What each symbol does to the points:
z799 t z687
z799 e z42
z799 s z20
z799 u z531
z199 v z742
z199 t z24
z199 e z229
z199 k z150
z199 s z567
z199 u z97
z408 v z103
z408 e z398
z408 k z597
z408 s z441
z408 u z920
z422 v z687
z422 t z280
z422 e z531
z422 k z205
z422 s z255
z422 u z742
z848 v z568
z848 t z635
z848 e z80
z848 s z404
z842 v z945
z842 t z739
z842 e z883
z842 k z37
z842 s z199
z842 u z987
z684 e z888
z684 k z589
z684 s z323
z684 u z695
z360 t z323
z360 e z761
z360 k z981
z360 s z361
z360 u z650
z333 v z891
z333 t z103
z333 e z231
z333 k z5
z333 s z257
z333 u z398
z883 v z754
z883 t z842
z883 e z439
z883 s z229
z883 u z404
z203 v z415
z203 t z272
z203 s z99
z203 u z614
z86 t z545
z86 e z381
z86 s z548
z86 u z374
z96 v z177
z96 t z264
z96 e z246
z96 k z848
z96 s z739
z96 u z194
z99 v z871
z99 t z450
z99 s z750
z99 u z239
z526 v z776
z526 e z257
z526 k z619
z526 s z757
z526 u z441
z381 t z86
z381 s z300
z381 u z750
z300 t z548
z300 s z42
z300 u z894
z110 v z739
z110 t z515
z110 e z987
z110 s z658
z315 e z297
z315 k z298
z315 s z684
z315 u z776
z981 v z548
z981 t z822
z981 e z894
z981 s z531
z981 u z754
z894 v z300
z894 t z981
z894 s z216
z894 u z672
z658 v z24
z658 t z302
z658 e z97
z658 s z975
z42 t z799
z42 s z415
z42 u z216
z415 t z20
z415 s z871
z415 u z203
z862 v z589
z862 t z177
z862 e z977
z862 k z358
z862 s z945
z862 u z246
z234 t z925
z234 e z385
z234 k z272
z234 s z297
z234 u z891
z624 v z888
z624 t z695
z624 e z589
z624 k z977
z624 s z650
z624 u z177
z450 v z168
z450 t z298
z450 e z99
z450 s z374
z450 u z507
z385 t z234
z385 e z20
z385 k z203
z385 s z905
z385 u z255
z231 v z255
z231 t z333
z231 e z955
z231 k z405
z231 s z303
z231 u z567
z650 v z360
z650 t z780
z650 e z822
z650 k z754
z650 s z280
z650 u z798
z597 v z567
z597 t z975
z597 e z364
z597 s z772
z48 v z507
z48 t z619
z48 e z23
z48 s z568
z48 u z159
z871 t z168
z871 s z381
z871 u z99
z685 v z264
z685 e z194
z685 s z515
z441 v z526
z441 e z396
z441 k z772
z441 s z264
z441 u z732
z239 v z99
z239 t z507
z239 s z740
z239 u z23
z589 v z545
z589 t z624
z589 e z374
z589 k z740
z589 s z822
z589 u z862
z695 v z684
z695 e z624
z695 k z862
z695 s z780
z695 u z757
z405 v z614
z405 t z5
z405 s z23
z405 u z978
z844 v z780
z844 e z798
z844 k z842
z844 s z832
z844 u z352
z374 v z86
z374 t z589
z374 e z750
z374 s z981
z374 u z977
z159 v z48
z159 t z772
z159 e z265
z159 s z848
z672 v z894
z672 t z754
z672 s z205
z672 u z439
z37 v z439
z37 t z404
z37 s z150
z978 v z405
z978 t z364
z978 s z265
z297 t z315
z297 e z905
z297 k z450
z297 s z888
z297 u z348
z925 e z234
z925 k z255
z925 s z315
z925 u z733
z515 v z352
z515 e z110
z515 s z302
z545 t z888
z545 e z86
z545 k z750
z545 s z761
z545 u z589
z439 v z672
z439 t z883
z439 s z66
z439 u z37
z987 v z842
z987 t z110
z987 e z404
z987 s z97
z302 v z818
z302 e z658
z302 s z920
z945 v z822
z945 t z798
z945 e z754
z945 k z439
z945 s z742
z945 u z842
z492 v z229
z492 t z97
z492 e z150
z492 s z364
z396 v z257
z396 t z441
z396 e z619
z396 k z159
z396 s z96
z396 u z158
z398 v z333
z398 t z408
z398 e z567
z398 k z364
z398 s z396
z398 u z975
z5 v z955
z5 t z567
z5 e z405
z5 s z48
z5 u z364
z920 v z408
z920 e z975
z920 s z732
z143 v z531
z143 t z742
z143 e z205
z143 s z955
z143 u z229
z507 v z450
z507 t z303
z507 e z239
z507 s z977
z507 u z48
z818 v z832
z818 e z24
z818 k z97
z818 s z408
z818 u z302
z733 v z925
z733 e z891
z733 k z231
z733 s z776
z733 u z103
z798 v z650
z798 t z844
z798 e z945
z798 k z883
z798 s z778
z798 u z739
z280 v z361
z280 t z65
z280 e z422
z280 k z143
z280 s z891
z280 u z778
z740 v z750
z740 t z977
z740 s z672
z740 u z358
z635 v z246
z635 t z194
z635 e z848
z635 s z987
z205 v z216
z205 t z143
z205 s z614
z205 u z66
z832 v z65
z832 e z778
z832 k z199
z832 s z103
z832 u z818
z977 v z374
z977 t z862
z977 e z740
z977 s z754
z977 u z568
z888 t z684
z888 e z545
z888 k z374
z888 s z360
z888 u z624
z97 v z199
z97 t z658
z97 e z492
z97 s z597
z264 v z757
z264 e z96
z264 k z635
z264 s z352
z264 u z685
z567 v z231
z567 t z398
z567 e z5
z567 k z978
z567 s z619
z567 u z597
z65 v z661
z65 e z280
z65 k z742
z65 s z733
z65 u z832
z955 v z272
z955 t z231
z955 e z614
z955 s z507
z955 u z5
z404 v z883
z404 t z987
z404 e z37
z404 s z492
z348 v z297
z348 t z776
z348 e z298
z348 k z507
z348 s z624
z348 u z257
z216 v z42
z216 t z531
z216 s z203
z216 u z205
z229 v z143
z229 t z199
z229 e z66
z229 s z5
z229 u z492
z750 v z381
z750 t z374
z750 s z894
z750 u z740
z531 v z799
z531 t z422
z531 e z216
z531 s z272
z531 u z143
z687 t z361
z687 e z799
z687 k z216
z687 s z385
z687 u z422
z168 t z905
z168 e z871
z168 s z86
z168 u z450
z265 v z23
z265 t z159
z265 s z80
z739 v z798
z739 t z352
z739 e z842
z739 k z404
z739 s z24
z739 u z110
z772 v z619
z772 t z158
z772 e z159
z772 s z635
z548 t z761
z548 e z300
z548 s z799
z548 u z981
z780 v z323
z780 e z650
z780 k z945
z780 s z65
z780 u z844
z323 e z360
z323 k z822
z323 s z661
z323 u z780
z754 v z981
z754 t z945
z754 e z672
z754 s z143
z754 u z883
z103 v z733
z103 e z333
z103 k z567
z103 s z526
z103 u z408
z568 v z977
z568 t z246
z568 e z358
z568 s z883
z568 u z848
z80 v z358
z80 t z848
z80 s z37
z776 v z315
z776 e z348
z776 k z303
z776 s z695
z776 u z526
z358 v z740
z358 t z568
z358 s z439
z358 u z80
z255 v z385
z255 t z891
z255 e z272
z255 k z614
z255 s z298
z255 u z231
z822 v z761
z822 t z650
z822 e z981
z822 k z672
z822 s z422
z822 u z945
z614 v z203
z614 t z955
z614 s z239
z614 u z405
z361 t z661
z361 e z687
z361 k z531
z361 s z234
z361 u z280
z303 v z298
z303 t z257
z303 e z507
z303 k z23
z303 s z862
z303 u z619
z158 v z396
z158 t z732
z158 e z772
z158 s z194
z891 v z234
z891 t z733
z891 e z255
z891 k z955
z891 s z348
z891 u z333
z150 v z66
z150 t z492
z150 s z978
z23 v z239
z23 t z48
z23 s z358
z23 u z265
z352 v z844
z352 e z739
z352 k z987
z352 s z818
z352 u z515
z905 t z297
z905 e z168
z905 k z99
z905 s z545
z905 u z298
z757 v z695
z757 e z177
z757 k z246
z757 s z844
z757 u z264
z761 t z360
z761 e z548
z761 k z894
z761 s z687
z761 u z822
z364 v z5
z364 t z597
z364 e z978
z364 s z159
z257 v z348
z257 t z526
z257 e z303
z257 k z48
z257 s z177
z257 u z396
z298 v z905
z298 t z348
z298 e z450
z298 k z239
z298 s z589
z298 u z303
z246 v z862
z246 t z96
z246 e z568
z246 k z80
z246 s z842
z246 u z635
z975 v z398
z975 t z920
z975 e z597
z975 s z158
z619 v z303
z619 t z396
z619 e z48
z619 k z265
z619 s z246
z619 u z772
z24 v z778
z24 t z818
z24 e z199
z24 k z492
z24 s z398
z24 u z658
z742 v z422
z742 t z778
z742 e z143
z742 k z66
z742 s z231
z742 u z199
z20 t z385
z20 e z415
z20 s z168
z20 u z272
z732 v z441
z732 e z158
z732 s z685
z272 v z20
z272 t z255
z272 e z203
z272 s z450
z272 u z955
z66 v z205
z66 t z229
z66 s z405
z66 u z150
z778 v z280
z778 t z832
z778 e z742
z778 k z229
z778 s z333
z778 u z24
z194 v z96
z194 t z685
z194 e z635
z194 s z110
z661 e z361
z661 k z422
z661 s z925
z661 u z65
z177 v z624
z177 t z757
z177 e z862
z177 k z568
z177 s z798
z177 u z96

In the rows, zero is written as 509.

The rows follow the links: the fewer symbols apart two points are, the more alike their rows tend to be.

Each row is also shifted at random along 3 hidden directions that mean nothing.

Row, then point:
[ 385  377  472  455  431  426  534  314  503  374  587  613  473  465  723  545  517  574  656  596  583  535  604  673  587  400  576  391  585  540  483  397  607  556  456  541  521  508]
point: z229
[ 708  347  524  660  541  540  436  350  613  473  638  557  677  669  425  503  532  525  448  421  497  606  471  503  653  504  426  519  550  482  545  479  511  385  422  566  415  652]
point: z977
[ 487  534  544  442  457  512  685  520  420  559  459  490  423  427  446  455  522  523  555  583  514  298  449  478  438  473  532  513  496  662  479  535  499  585  512  402  550  380]
point: z385
[ 838  322  465  577  576  582  263  347  479  407  516  572  653  628  429  613  519  522  382  674  642  884  445  470  513  665  408  469  521  294  565  444  519  482  656  663  502  838]
point: z404
[ 669  422  558  685  508  545  412  480  618  606  487  534  631  647  378  404  607  474  390  422  470  595  387  551  621  554  503  531  509  427  625  512  387  494  477  574  480  574]
point: z507
[ 659  456  497  548  452  679  474  319  504  352  609  596  354  578  506  510  260  639  604  674  528  439  545  334  657  470  337  281  558  632  371  498  581  540  473  480  524  633]
point: z280
[ 133  777  539  530  499  564  584  826  460  658  420  445  289  481  555  468  518  403  494  396  374  217  562  517  445  543  562  529  429  641  495  692  457  583  550  335  560  271]
point: z733
[ 514  403  562  650  542  542  431  438  568  585  508  534  629  624  434  439  668  465  413  421  466  520  437  646  613  542  504  503  531  503  637  567  424  483  470  543  475  520]
point: z239
[ 488  599  469  464  571  477  395  757  537  584  378  365  640  459  468  524  626  425  383  388  479  782  502  552  296  638  593  739  458  271  623  518  442  440  621  587  499  502]
point: z635
[ 370  773  420  421  466  518  686  804  508  511  439  302  427  368  523  585  494  524  533  309  369  373  687  455  334  480  577  701  445  564  448  594  576  536  413  362  523  364]
point: z780
[ 358  536  509  570  542  587  260  491  461  480  460  608  423  593  576  555  511  419  433  661  594  592  520  582  547  652  479  382  514  407  549  572  499  559  696  526  566  619]
point: z97
[ 478  432  540  493  462  383  511  546  522  583  377  471  593  472  551  465  726  420  538  459  515  625  484  679  433  484  681  575  493  412  618  442  485  592  484  556  573  436]
point: z405
[ 332  706  464  458  500  370  573  758  531  482  474  475  390  438  618  606  433  434  490  391  468  537  651  487  435  538  647  648  465  471  428  488  562  510  498  460  539  451]
point: z352
[ 652  514  478  407  577  470  652  545  470  515  516  436  609  435  335  521  522  529  485  460  550  405  498  447  389  504  529  625  477  614  541  466  522  453  490  431  448  478]
point: z545
[ 352  580  542  422  531  497  455  565  475  565  550  503  453  443  705  426  441  509  526  506  539  591  427  518  463  427  525  537  518  434  466  512  472  506  584  588  472  439]
point: z158
[ 514  567  483  583  587  381  403  668  560  581  464  506  632  561  483  512  627  349  331  360  539  681  508  544  450  631  627  664  445  336  578  450  445  396  561  527  473  553]
point: z246
[ 562  581  458  558  443  569  555  656  528  525  330  350  454  521  350  606  620  508  523  472  393  456  618  477  422  617  500  549  480  501  561  600  508  631  478  384  623  483]
point: z422
[ 659  489  439  439  547  488  416  549  528  447  437  364  578  473  543  608  520  495  484  541  554  852  570  501  372  582  523  633  500  272  576  435  531  496  555  632  536  654]
point: z987
[ 410  455  473  648  593  634  403  474  506  484  478  567  601  622  360  586  698  437  342  509  469  338  582  664  567  651  404  470  509  571  624  682  473  475  613  363  539  562]
point: z894
[ 486  346  447  543  485  532  546  301  570  382  675  585  629  524  610  568  544  592  567  486  495  459  622  635  658  434  458  409  578  557  521  472  602  448  393  477  494  577]
point: z672
[ 523  605  444  363  525  454  698  619  436  449  504  430  449  380  456  588  471  542  570  479  490  339  622  431  368  484  563  589  481  644  447  502  604  510  471  366  513  430]
point: z360
[ 487  453  467  568  403  483  554  492  591  445  418  450  519  493  533  578  636  504  578  401  416  522  655  653  586  483  564  496  506  500  567  516  548  587  368  465  561  506]
point: z143
[ 510  552  611  740  554  581  328  458  542  573  585  712  372  734  459  414  326  465  379  563  516  435  377  344  742  576  402  337  493  533  437  586  397  435  581  538  461  597]
point: z526
[ 395  522  461  439  547  513  420  501  452  437  572  531  479  455  669  588  431  519  513  582  556  627  560  486  463  548  486  489  515  396  454  522  575  460  594  558  510  593]
point: z110
[ 376  511  515  683  565  528  436  431  581  509  688  644  553  642  553  495  488  472  389  374  432  388  536  557  712  511  447  428  506  570  468  572  481  375  474  469  446  522]
point: z862
[ 720  449  495  390  514  497  683  589  557  520  494  237  728  387  381  546  643  611  522  307  391  621  527  536  316  434  519  765  467  486  611  483  549  488  350  514  445  421]
point: z374
[ 584  342  463  458  551  507  582  357  460  428  587  567  633  482  466  580  583  540  550  594  572  377  564  580  530  489  478  493  546  635  518  497  572  461  504  420  503  530]
point: z300
[ 452  468  572  590  431  475  542  523  605  588  416  460  522  532  526  455  662  488  552  411  380  489  499  629  555  465  572  530  495  510  560  517  499  607  389  519  587  416]
point: z955
[ 353  543  416  508  532  387  465  556  538  429  515  572  524  477  620  634  545  418  495  428  551  552  673  577  524  567  597  565  483  435  530  462  579  460  497  480  523  560]
point: z842
[ 320  788  499  487  549  513  594  896  551  648  416  306  451  475  423  536  541  416  389  283  378  368  589  448  371  562  561  727  402  539  523  676  448  477  516  348  502  333]
point: z695
[ 647  438  520  294  414  423  791  494  458  518  421  325  550  291  446  450  570  629  718  508  502  445  503  530  306  333  603  604  554  607  503  406  559  623  373  495  542  312]
point: z20
[ 270  518  467  499  515  456  596  609  565  589  523  431  643  464  607  522  724  446  481  284  376  405  607  741  480  504  586  653  481  564  625  571  503  468  416  416  510  349]
point: z740
[ 599  565  476  593  406  501  507  552  594  454  426  490  410  559  489  551  419  497  563  452  430  547  593  410  582  518  530  472  499  466  475  496  551  582  407  524  572  589]
point: z778
[ 619  532  510  545  478  633  496  401  495  379  573  615  333  575  485  527  269  611  580  648  537  406  526  320  645  480  363  315  533  594  350  518  556  523  475  500  522  594]
point: z65
[ 465  489  480  408  481  489  476  598  496  505  354  390  558  441  591  584  654  491  544  537  504  718  567  630  356  560  577  584  482  336  609  496  531  612  581  557  607  517]
point: z492
[ 591  424  489  420  413  393  541  390  559  391  492  538  448  456  636  582  432  585  688  540  570  693  594  512  552  399  618  453  567  434  454  344  626  591  429  628  556  573]
point: z199
[ 654  536  578  672  439  554  414  474  596  542  476  591  354  628  453  428  383  517  501  538  488  555  423  362  681  529  440  389  516  486  441  472  462  546  450  565  557  602]
point: z333
[ 680  499  531  431  473  432  642  640  486  620  254  314  621  435  299  497  777  446  516  451  477  498  472  603  286  560  629  679  475  487  700  474  459  633  482  455  560  423]
point: z415
[ 789  515  563  452  474  504  567  453  478  467  477  520  399  507  357  468  324  597  569  645  590  520  398  288  507  500  455  422  539  528  408  444  501  555  493  540  527  571]
point: z925
[ 542  546  506  655  564  560  417  617  443  564  349  583  503  632  222  575  696  318  318  608  525  320  499  529  499  796  510  441  466  575  643  646  413  568  697  286  616  601]
point: z799
[ 490  382  519  517  580  586  345  349  475  500  632  633  644  559  597  494  581  509  449  597  563  588  459  622  564  537  423  451  561  452  557  544  512  405  634  588  443  593]
point: z80
[ 654  256  522  499  395  513  593  196  568  431  621  521  621  498  618  456  527  678  694  539  498  584  472  591  668  271  456  405  625  541  500  428  574  547  330  622  493  516]
point: z614

Where do the symbols, taken in turn from left to right, take each start?
Answers are names.
[ 778  465  434  611  473  489  522  527  635  400  512  428  592  599  451  625  500  527  505  363  432  672  652  444  575  522  486  572  502  428  537  428  577  499  342  520  529  654]
v v s -> z687
[ 620  577  529  424  520  482  648  583  464  596  504  465  485  435  366  458  438  537  497  509  548  421  387  380  397  455  527  582  487  585  468  493  491  510  488  448  485  416]
s e k s -> z894
[ 492  357  543  474  523  420  501  300  515  514  594  571  651  483  620  432  589  513  539  524  586  577  428  657  583  396  529  493  553  503  543  419  480  487  471  598  445  481]
s u v t -> z568
[ 242  267  481  425  445  468  586  131  440  328  740  705  500  431  871  504  466  622  731  629  605  370  606  731  699  276  486  284  641  682  403  421  653  496  433  548  475  483]
u s v v -> z614
[ 735  411  581  511  419  401  423  392  581  524  424  544  483  520  531  439  460  525  594  598  589  772  384  443  538  459  595  450  535  339  491  321  513  592  455  695  549  592]
s e u -> z159
[ 457  667  461  470  557  505  421  705  502  508  437  423  429  480  570  589  437  485  448  509  484  660  578  427  395  616  565  609  451  351  479  536  510  532  647  521  544  549]
s e -> z658
[ 413  522  517  636  601  441  340  561  520  591  499  627  649  597  463  524  666  334  302  431  521  528  484  648  562  643  575  557  446  415  627  535  419  422  609  515  464  571]
t t u -> z194
[ 637  455  406  412  467  580  720  392  521  363  583  346  574  395  542  598  425  678  673  454  440  490  665  455  451  384  426  575  561  577  442  479  650  497  332  439  494  525]
u v t v -> z360
[ 551  434  503  518  615  533  548  407  426  485  639  598  614  508  419  501  555  504  449  588  590  276  485  551  543  522  433  467  518  671  531  540  527  395  570  417  448  505]
u s u -> z754
[ 462  355  454  445  394  494  677  325  592  405  568  464  590  424  665  523  581  628  729  452  451  517  632  667  570  331  534  480  561  568  527  439  625  572  312  500  542  455]
u u -> z150
[ 373  592  471  465  443  399  534  563  526  442  493  557  353  463  701  583  389  515  618  510  518  549  634  472  536  463  605  471  533  484  427  424  599  576  459  512  587  495]
t u s -> z920
[ 392  587  526  419  416  440  572  461  523  485  558  598  328  447  705  451  303  560  653  545  543  519  467  423  567  342  544  424  502  513  333  385  559  542  450  587  508  447]
k e v t -> z567
[ 408  527  568  562  564  432  426  426  494  557  650  680  428  554  641  383  346  478  532  577  614  516  368  473  643  429  502  419  524  509  389  431  463  460  530  616  428  483]
e v -> z303
[ 396  564  501  407  496  445  707  455  556  433  729  481  433  391  762  489  257  646  672  354  458  453  608  421  601  234  487  557  558  607  329  447  620  399  301  551  422  365]
e e s v -> z822
[ 603  528  554  476  568  507  577  526  453  607  493  506  543  501  325  415  519  464  465  544  559  368  409  432  432  518  514  561  507  614  532  523  434  482  566  449  482  436]
e t s -> z545
[ 699  367  536  436  437  533  636  448  557  547  422  305  636  432  423  489  679  620  627  451  419  597  478  593  395  404  536  603  526  502  597  503  513  625  366  536  565  454]
u u u -> z978
[ 455  433  483  477  587  517  591  431  431  493  607  532  658  458  471  484  609  504  484  510  541  302  515  634  503  510  479  526  531  663  572  544  547  444  555  412  452  413]
u t -> z374
